Below are the code and all the weights of a small trained network. Each question names an input and a target symbol and asks about switching units off, where a switched-off unit gives its printed mean instead of its output.

import numpy as np


def w(rows, s, z=0):
    codes = np.array(rows[::2]) - 128.0
    scale = np.full(codes.shape[1], s)
    scale[-1] = z or s
    return codes * scale


def norm(h):
    return h / np.sqrt((h * h).mean(-1, keepdims=True) + 1e-5)


def f(y):
    return y / 2 * (1 + np.tanh(0.7978845608 * (y + 0.044715 * y**3)))


def softmax(a):
    e = np.exp(a - a.max(-1, keepdims=True))
    return e / e.sum(-1, keepdims=True)


def log_softmax(a):
    a = a - a.max(-1, keepdims=True)
    return a - np.log(np.exp(a).sum(-1, keepdims=True))


def net(x, mask):
    ids = ['ΘΨΩαβεμξ'.index(c) for c in x.split()]
    T = len(ids)
    res = E[ids] + P[:T]
    u = 0
    for l in range(2):
        r = norm(res)
        for j in range(3):
            rows = slice(2 * j, 2 * j + 2)
            q, k, v = (r @ M[l][rows].T for M in (Q, K, V))
            z = softmax(np.where(np.tri(T) > 0, q @ k.T / 2**0.5, -1e9)) @ v
            o = O[l][rows]
            res = res + np.where(mask[u + j], z, o[:, -1]) @ o[:, :-1]
        u += 3
        y = f(norm(res) @ A[l][:, :-1].T + A[l][:, -1])
        res = res + np.where(mask[u : u + 16], y, B[l][:, -1]) @ B[l][:, :-1]
        u += 16
    return log_softmax(norm(res)[-1] @ U[:, :-1].T + U[:, -1])


Q, K, V, O, A, B = {}, {}, {}, {}, {}, {}
E = w([
[206,179,218,163,135,148],'Θ',
[88,170,103,219,95,71],'Ψ',
[207,42,127,81,113,150],'Ω',
[181,65,106,112,193,72],'α',
[39,226,93,85,84,137],'β',
[120,134,135,147,25,158],'ε',
[139,137,74,4,129,157],'μ',
[124,176,41,71,152,49],'ξ',
],0.0031)
P = w([
[80,87,77,182,207,255],'0',
[144,130,33,136,121,178],'1',
[155,134,74,122,90,128],'2',
[166,146,114,94,79,106],'3',
[169,136,141,89,83,69],'4',
[173,126,170,81,87,57],'5',
],0.0014)
Q[0] = w([
[216,41,91,86,164,130],'0.h0',
[165,71,116,84,190,143],'0.h0',
[191,98,116,82,94,134],'0.h1',
[3,128,199,162,130,159],'0.h1',
[124,56,206,125,175,155],'0.h2',
[150,170,107,131,66,130],'0.h2',
],0.0058)
K[0] = w([
[167,68,113,93,163,142],'0.h0',
[160,89,120,73,154,114],'0.h0',
[184,128,175,101,117,164],'0.h1',
[36,124,54,150,44,117],'0.h1',
[158,3,80,119,116,107],'0.h2',
[136,216,216,119,63,173],'0.h2',
],0.0058)
V[0] = w([
[112,6,151,228,93,78],'0.h0',
[221,103,152,123,47,254],'0.h0',
[129,5,68,20,145,119],'0.h1',
[111,146,101,51,161,154],'0.h1',
[34,106,102,119,110,79],'0.h2',
[234,66,200,111,215,81],'0.h2',
],0.0022)
O[0] = w([
[120,179,12,74,145,161,146],'0.h0',
[5,110,146,98,174,74,212],'0.h0',
[51,151,91,195,135,200,164],'0.h1',
[107,129,170,163,107,138,124],'0.h1',
[139,102,56,117,148,175,125],'0.h2',
[138,219,135,142,39,84,3],'0.h2',
],0.003,0.0021)
A[0] = w([
[128,113,184,233,97,179,147],'0.n0',
[62,77,189,85,104,178,103],'0.n1',
[68,127,125,166,188,109,117],'0.n2',
[128,129,128,127,128,127,125],'0.n3',
[136,144,117,126,121,142,118],'0.n4',
[133,137,119,128,123,139,127],'0.n5',
[123,95,142,147,219,111,117],'0.n6',
[127,133,132,127,129,123,124],'0.n7',
[63,233,123,159,101,123,122],'0.n8',
[161,171,99,141,158,159,76],'0.n9',
[191,119,165,118,102,215,156],'0.n10',
[132,135,122,127,124,135,125],'0.n11',
[103,116,164,103,166,80,139],'0.n12',
[160,88,153,115,211,125,136],'0.n13',
[128,128,128,128,128,128,128],'0.n14',
[102,164,134,128,210,254,2],'0.n15',
],0.0044,0.0025)
B[0] = w([
[101,107,57,58,210,167,148],'0.n0',
[203,218,92,175,89,53,255],'0.n1',
[135,61,102,113,170,183,137],'0.n2',
[128,126,128,128,126,129,125],'0.n3',
[112,116,142,131,130,120,123],'0.n4',
[112,120,142,132,133,118,131],'0.n5',
[75,128,75,130,119,166,128],'0.n6',
[130,122,127,130,119,133,119],'0.n7',
[103,27,112,49,227,142,142],'0.n8',
[115,77,180,92,77,103,95],'0.n9',
[3,114,60,121,232,145,158],'0.n10',
[117,122,137,131,130,122,128],'0.n11',
[189,134,91,141,97,198,126],'0.n12',
[50,154,77,137,119,178,137],'0.n13',
[128,128,128,128,128,128,128],'0.n14',
[128,119,152,71,82,36,116],'0.n15',
],0.003,0.0017)
Q[1] = w([
[3,187,187,81,89,149],'1.h0',
[223,137,122,52,150,80],'1.h0',
[88,107,98,183,178,148],'1.h1',
[104,92,82,200,213,154],'1.h1',
[126,137,137,129,142,136],'1.h2',
[119,160,171,140,180,162],'1.h2',
],0.0066)
K[1] = w([
[23,112,65,40,89,115],'1.h0',
[117,142,242,112,219,160],'1.h0',
[86,51,38,119,70,91],'1.h1',
[117,36,1,122,94,94],'1.h1',
[132,125,129,114,128,119],'1.h2',
[164,117,110,40,96,72],'1.h2',
],0.0057)
V[1] = w([
[83,186,158,158,164,123],'1.h0',
[66,142,136,6,141,191],'1.h0',
[102,119,131,89,202,217],'1.h1',
[186,188,181,130,177,170],'1.h1',
[148,74,108,143,53,111],'1.h2',
[79,135,118,190,133,153],'1.h2',
],0.0023)
O[1] = w([
[202,112,156,159,112,205,97],'1.h0',
[207,42,77,250,181,98,166],'1.h0',
[67,203,130,196,81,188,192],'1.h1',
[67,37,177,174,40,163,6],'1.h1',
[121,116,60,205,71,181,153],'1.h2',
[115,207,121,152,178,160,200],'1.h2',
],0.0019,0.0017)
A[1] = w([
[10,107,159,243,55,137,1],'1.n0',
[187,29,117,158,95,172,29],'1.n1',
[120,44,165,155,85,221,46],'1.n2',
[158,142,118,126,128,134,93],'1.n3',
[160,35,254,145,91,77,88],'1.n4',
[137,125,117,144,128,114,120],'1.n5',
[21,56,81,89,187,242,80],'1.n6',
[83,159,92,166,113,171,100],'1.n7',
[52,163,160,83,143,127,136],'1.n8',
[98,145,81,123,155,135,135],'1.n9',
[167,119,126,82,77,221,101],'1.n10',
[110,79,192,65,101,122,104],'1.n11',
[134,82,104,136,74,95,97],'1.n12',
[136,131,125,130,127,126,119],'1.n13',
[83,114,126,122,200,213,104],'1.n14',
[166,129,147,162,171,112,153],'1.n15',
],0.0052,0.0045)
B[1] = w([
[75,147,104,149,44,168,96],'1.n0',
[165,153,68,180,101,160,84],'1.n1',
[162,174,148,208,123,33,87],'1.n2',
[128,130,124,123,118,109,119],'1.n3',
[102,65,82,81,200,141,124],'1.n4',
[124,134,137,102,127,128,138],'1.n5',
[163,180,2,28,112,103,240],'1.n6',
[133,70,160,103,158,109,187],'1.n7',
[158,116,59,156,141,167,128],'1.n8',
[104,78,145,130,156,129,252],'1.n9',
[64,166,123,175,177,91,101],'1.n10',
[131,161,70,98,170,97,87],'1.n11',
[131,181,152,125,141,155,125],'1.n12',
[128,129,128,124,126,124,126],'1.n13',
[145,219,99,105,86,152,170],'1.n14',
[87,117,136,128,100,162,140],'1.n15',
],0.0046,0.0029)
U = w([
[138,142,12,64,151,126,202],'Θ',
[99,20,203,123,190,117,151],'Ψ',
[202,167,207,99,39,49,125],'Ω',
[141,161,88,250,164,85,92],'α',
[30,118,119,175,2,165,79],'β',
[253,80,107,207,76,191,38],'ε',
[57,220,152,165,182,65,2],'μ',
[142,213,191,139,151,250,151],'ξ',
],0.0091,0.0028)

Each question gives the input, a string of symbols that net reads in full, and the target symbol t.
The units are the heads (2 rows each of Q, K, V and O) and the neurons (one row each of A and B). Each row of codes is followed by its name. A weight is (code - 128) times the scale printed after its matrix; where a second scale follows, it is the last column's (O, A, B and U).
mask holds one flag per unit, layer by layer, with each layer's heads first. A switched-off unit (its flag False) gives its mean, the last column of its rows in O or B, instead of its output. The means were averaged over made-up inputs and are rounded, as every weight is.
A unit's drop is (log p(t) with every unit on - log p(t) with that unit switched off) / (log p(t) with every unit on - log p(t) with every unit switched off).
The circuit of an input: a set's keep is (log p(t) with only the set's units on - log p(t) with every unit switched off) / (log p(t) with every unit on - log p(t) with every unit switched off). Starting from the 12 units with the biggest drops (on a tie, the unit counted first), units are removed one at a time, each time the one whose removal leaves the highest keep (on an exact tie, the one counted first), for as long as the keep stays at least 0.8.
circuit, biggest first: the units of the circuit, biggest drop first
unit that matters most: the unit with the biggest drop
k most important neurons: the k neurons with the biggest drops, biggest first
k most important neurons of layer l: the k neurons of layer l with the biggest drops, biggest first
heads that matter: for each layer, one digit per head in row order, 1 if its drop is at least 0.15 and else 0, layers parted by /
input α μ α Θ Ω ε, target β: circuit, biggest first => (1.n0 1.h1)
input Θ β β Ψ α Θ, target Ψ: circuit, biggest first => (1.n4 1.h1)
input Θ Ψ α, target ε: heads that matter => 001 / 000
input μ Ω ε μ, target Ψ: heads that matter => 100 / 100
input β μ α β Ψ Ψ, target Ψ: circuit, biggest first => (1.n6 0.n1)
input α α ε ξ Θ Θ, target Ψ: circuit, biggest first => (1.h1 1.n4)
input Θ Ψ β α Ω, target α: heads that matter => 001 / 010
input α Θ Ω Ω, target α: unit that matters most => 1.h1
input α ξ ε α Ω α, target Ω: heads that matter => 101 / 000
input ξ ε ε ξ ε, target Ω: 2 most important neurons => (0.n1 1.n6)
input ξ α Ψ ξ Θ, target ξ: 4 most important neurons => (0.n10 1.n6 0.n0 0.n1)
input ε ε α α ε α, target Ω: 3 most important neurons => (0.n10 1.n6 0.n0)
input ε ε ε Θ ε ξ, target Ω: 2 most important neurons => (0.n10 1.n6)
input μ Ψ μ, target Ψ: unit that matters most => 0.h0
input ξ α μ Ψ μ ξ, target Ψ: 2 most important neurons => (0.n1 1.n6)
input β ε α β, target Ψ: 2 most important neurons => (0.n1 0.n8)
input ε Ω Ψ α Ω, target Ψ: 2 most important neurons => (0.n10 1.n6)
input α Ω Ω, target Ψ: 2 most important neurons => (1.n6 0.n10)
input Ω Θ Ω β ε ε, target β: heads that matter => 001 / 010
input Ψ Ψ ε Ω Ψ, target Ω: 2 most important neurons => (0.n10 1.n6)
input Θ μ ε ξ, target Ω: 2 most important neurons => (1.n6 1.n9)
input ε ε α Ψ ε α, target Ψ: 2 most important neurons of layer 0 => (0.n1 0.n13)
input Ω Ψ ε Ψ, target Ψ: most important neuron of layer 0 => (0.n1)
